Here is a tiny trained network, its code and every weight. The questions are about switching its units off for an input and a target symbol, where a switched-off unit gives its printed mean instead of its output.

import numpy as np


def w(rows, s, z=0):
    codes = np.array(rows[::2]) - 128.0
    scale = np.full(codes.shape[1], s)
    scale[-1] = z or s
    return codes * scale


def f(y):
    return np.maximum(y, 0)


def softmax(a):
    e = np.exp(a - a.max(-1, keepdims=True))
    return e / e.sum(-1, keepdims=True)


def log_softmax(a):
    a = a - a.max(-1, keepdims=True)
    return a - np.log(np.exp(a).sum(-1, keepdims=True))


def net(x, mask):
    ids = ['γηθλξπσφ'.index(c) for c in x.split()]
    T = len(ids)
    res = E[ids] + P[:T]
    u = 0
    for l in range(2):
        r = res
        for j in range(2):
            rows = slice(3 * j, 3 * j + 3)
            q, k, v = (r @ M[l][rows].T for M in (Q, K, V))
            z = softmax(np.where(np.tri(T) > 0, q @ k.T / 3**0.5, -1e9)) @ v
            o = O[l][rows]
            res = res + np.where(mask[u + j], z, o[:, -1]) @ o[:, :-1]
        u += 2
        y = f(res @ A[l][:, :-1].T + A[l][:, -1])
        res = res + np.where(mask[u : u + 8], y, B[l][:, -1]) @ B[l][:, :-1]
        u += 8
    return log_softmax(res[-1] @ U[:, :-1].T + U[:, -1])


Q, K, V, O, A, B = {}, {}, {}, {}, {}, {}
E = w([
[130,170,237,106,162],'γ',
[173,48,209,139,61],'η',
[105,151,99,117,170],'θ',
[155,113,56,98,61],'λ',
[107,37,157,180,182],'ξ',
[158,129,96,149,3],'π',
[118,199,157,60,74],'σ',
[72,100,136,94,77],'φ',
],0.011)
P = w([
[171,185,118,185,126],'0',
[99,92,80,74,132],'1',
[111,128,214,211,14],'2',
[85,90,101,42,122],'3',
[129,137,232,204,1],'4',
[74,77,121,2,107],'5',
],0.0084)
Q[0] = w([
[147,157,98,175,151],'0.h1',
[109,110,137,2,147],'0.h1',
[108,119,131,19,120],'0.h1',
[153,120,209,205,100],'0.h2',
[131,142,108,136,110],'0.h2',
[132,91,144,98,183],'0.h2',
],0.013)
K[0] = w([
[151,188,117,214,91],'0.h1',
[98,76,148,33,97],'0.h1',
[97,61,124,1,113],'0.h1',
[244,164,147,183,138],'0.h2',
[121,135,121,131,59],'0.h2',
[49,140,142,139,190],'0.h2',
],0.0098)
V[0] = w([
[137,85,90,83,44],'0.h1',
[172,180,164,157,46],'0.h1',
[171,81,77,106,146],'0.h1',
[63,135,170,114,105],'0.h2',
[170,191,71,163,162],'0.h2',
[90,90,126,3,59],'0.h2',
],0.0062)
O[0] = w([
[122,60,93,9,29,249],'0.h1',
[178,211,163,102,50,192],'0.h1',
[170,37,65,113,156,93],'0.h1',
[88,123,145,154,151,200],'0.h2',
[214,134,95,106,123,51],'0.h2',
[3,145,109,101,95,242],'0.h2',
],0.0057,0.0019)
A[0] = w([
[109,93,92,67,73,160],'0.n1',
[112,165,2,59,91,146],'0.n2',
[70,192,126,35,200,166],'0.n3',
[252,107,108,229,101,150],'0.n4',
[141,155,175,136,69,228],'0.n5',
[106,75,224,51,80,254],'0.n6',
[68,120,114,145,57,77],'0.n7',
[67,125,190,209,111,237],'0.n8',
],0.0076,0.0031)
B[0] = w([
[192,80,204,108,173,195],'0.n1',
[41,125,198,28,121,181],'0.n2',
[45,203,31,120,174,171],'0.n3',
[120,230,184,112,212,158],'0.n4',
[111,182,146,169,78,198],'0.n5',
[158,185,66,255,170,246],'0.n6',
[104,137,212,135,208,170],'0.n7',
[113,115,221,171,144,187],'0.n8',
],0.0067,0.011)
Q[1] = w([
[153,43,182,95,17],'1.h1',
[142,118,162,254,82],'1.h1',
[129,223,194,136,91],'1.h1',
[169,201,145,250,109],'1.h2',
[141,172,131,202,121],'1.h2',
[193,25,73,177,164],'1.h2',
],0.0094)
K[1] = w([
[172,86,193,83,74],'1.h1',
[254,140,116,136,149],'1.h1',
[157,218,113,71,137],'1.h1',
[223,175,97,118,155],'1.h2',
[217,175,119,140,159],'1.h2',
[144,89,84,203,96],'1.h2',
],0.0098)
V[1] = w([
[126,169,13,66,140],'1.h1',
[182,172,113,218,146],'1.h1',
[95,161,168,8,2],'1.h1',
[105,110,44,195,118],'1.h2',
[61,106,69,201,37],'1.h2',
[181,186,87,133,40],'1.h2',
],0.0077)
O[1] = w([
[86,190,63,168,140,93],'1.h1',
[152,80,118,201,140,174],'1.h1',
[164,201,117,102,59,157],'1.h1',
[82,100,113,155,102,6],'1.h2',
[78,80,114,149,4,2],'1.h2',
[174,141,75,185,76,99],'1.h2',
],0.011,0.0046)
A[1] = w([
[68,25,118,111,204,58],'1.n1',
[190,194,62,156,67,125],'1.n2',
[40,108,145,144,1,191],'1.n3',
[224,117,238,191,115,7],'1.n4',
[189,49,184,114,151,237],'1.n5',
[149,136,89,158,45,74],'1.n6',
[77,116,58,47,179,185],'1.n7',
[163,36,92,165,99,254],'1.n8',
],0.0074,0.0035)
B[1] = w([
[63,132,111,137,61,185],'1.n1',
[47,97,100,117,165,181],'1.n2',
[119,118,218,150,86,154],'1.n3',
[122,108,61,50,154,251],'1.n4',
[134,140,128,117,64,206],'1.n5',
[92,36,103,113,108,155],'1.n6',
[218,71,88,160,121,199],'1.n7',
[178,254,100,211,89,153],'1.n8',
],0.0093,0.016)
U = w([
[184,90,142,78,153,50],'γ',
[204,122,95,163,85,246],'η',
[100,159,132,210,205,227],'θ',
[97,235,134,129,129,94],'λ',
[60,72,173,89,176,69],'ξ',
[115,79,2,100,151,2],'π',
[69,111,109,168,92,161],'σ',
[127,158,238,126,91,182],'φ',
],0.0084,0.0029)

Each question gives the input, a string of symbols that net reads in full, and the target symbol t.
The units are the heads (3 rows each of Q, K, V and O) and the neurons (one row each of A and B). Each row of codes is followed by its name. A weight is (code - 128) times the scale printed after its matrix; where a second scale follows, it is the last column's (O, A, B and U).
mask holds one flag per unit, layer by layer, with each layer's heads first. A switched-off unit (its flag False) gives its mean, the last column of its rows in O or B, instead of its output. The means were averaged over made-up inputs and are rounded, as every weight is.
A unit's drop is (log p(t) with every unit on - log p(t) with that unit switched off) / (log p(t) with every unit on - log p(t) with every unit switched off).
The circuit of an input: a set's keep is (log p(t) with only the set's units on - log p(t) with every unit switched off) / (log p(t) with every unit on - log p(t) with every unit switched off). Starting from the 12 units with the biggest drops (on a tie, the unit counted first), units are removed one at a time, each time the one whose removal leaves the highest keep (on an exact tie, the one counted first), for as long as the keep stays at least 0.8.
units of the circuit, in order: the units of the circuit, biggest drop first
unit that matters most: the unit with the biggest drop
top k neurons: the k neurons with the biggest drops, biggest first
top k neurons in layer l: the k neurons of layer l with the biggest drops, biggest first
heads that matter: for each layer, one digit per head in row order, 1 if its drop is at least 0.15 and else 0, layers parted by /
input σ λ σ θ π λ, target γ: unit that matters most	0.n1
input γ θ σ σ η, target γ: top 3 neurons	1.n4, 0.n6, 0.n4
input θ φ σ η φ, target θ: heads that matter	01 / 10
input ξ θ π λ, target γ: top 3 neurons in layer 0	0.n2, 0.n1, 0.n5
input σ γ σ ξ π, target σ: heads that matter	10 / 11
input ξ η η λ θ, target ξ: units of the circuit, in order	1.h2, 1.h1, 0.h2
input θ θ η λ λ, target θ: units of the circuit, in order	0.h2, 1.h1, 1.h2, 0.n4
input ξ ξ σ, target ξ: top 3 neurons	0.n6, 0.n4, 1.n4
input θ σ θ, target θ: units of the circuit, in order	1.h1, 0.h1
input θ η π η θ, target θ: units of the circuit, in order	1.h1, 0.h1, 0.n2
input ξ π θ θ φ, target ξ: top 2 neurons in layer 1	1.n4, 1.n7
input θ λ λ η σ σ, target λ: units of the circuit, in order	1.h1, 0.n3
input θ σ λ θ ξ, target θ: units of the circuit, in order	1.h1, 0.n2, 0.h1
input π λ σ η ξ, target π: top 2 neurons in layer 0	0.n4, 0.n6
input ξ λ γ γ, target θ: top 4 neurons	0.n3, 1.n4, 0.n6, 0.n2
input η λ γ η, target η: top 2 neurons in layer 0	0.n6, 0.n2
input θ θ ξ, target θ: units of the circuit, in order	1.h1, 0.h1
input γ η θ φ θ, target γ: unit that matters most	0.n6
input ξ λ ξ, target ξ: units of the circuit, in order	1.h2, 1.h1, 0.h2
input η θ π θ γ, target η: heads that matter	00 / 11
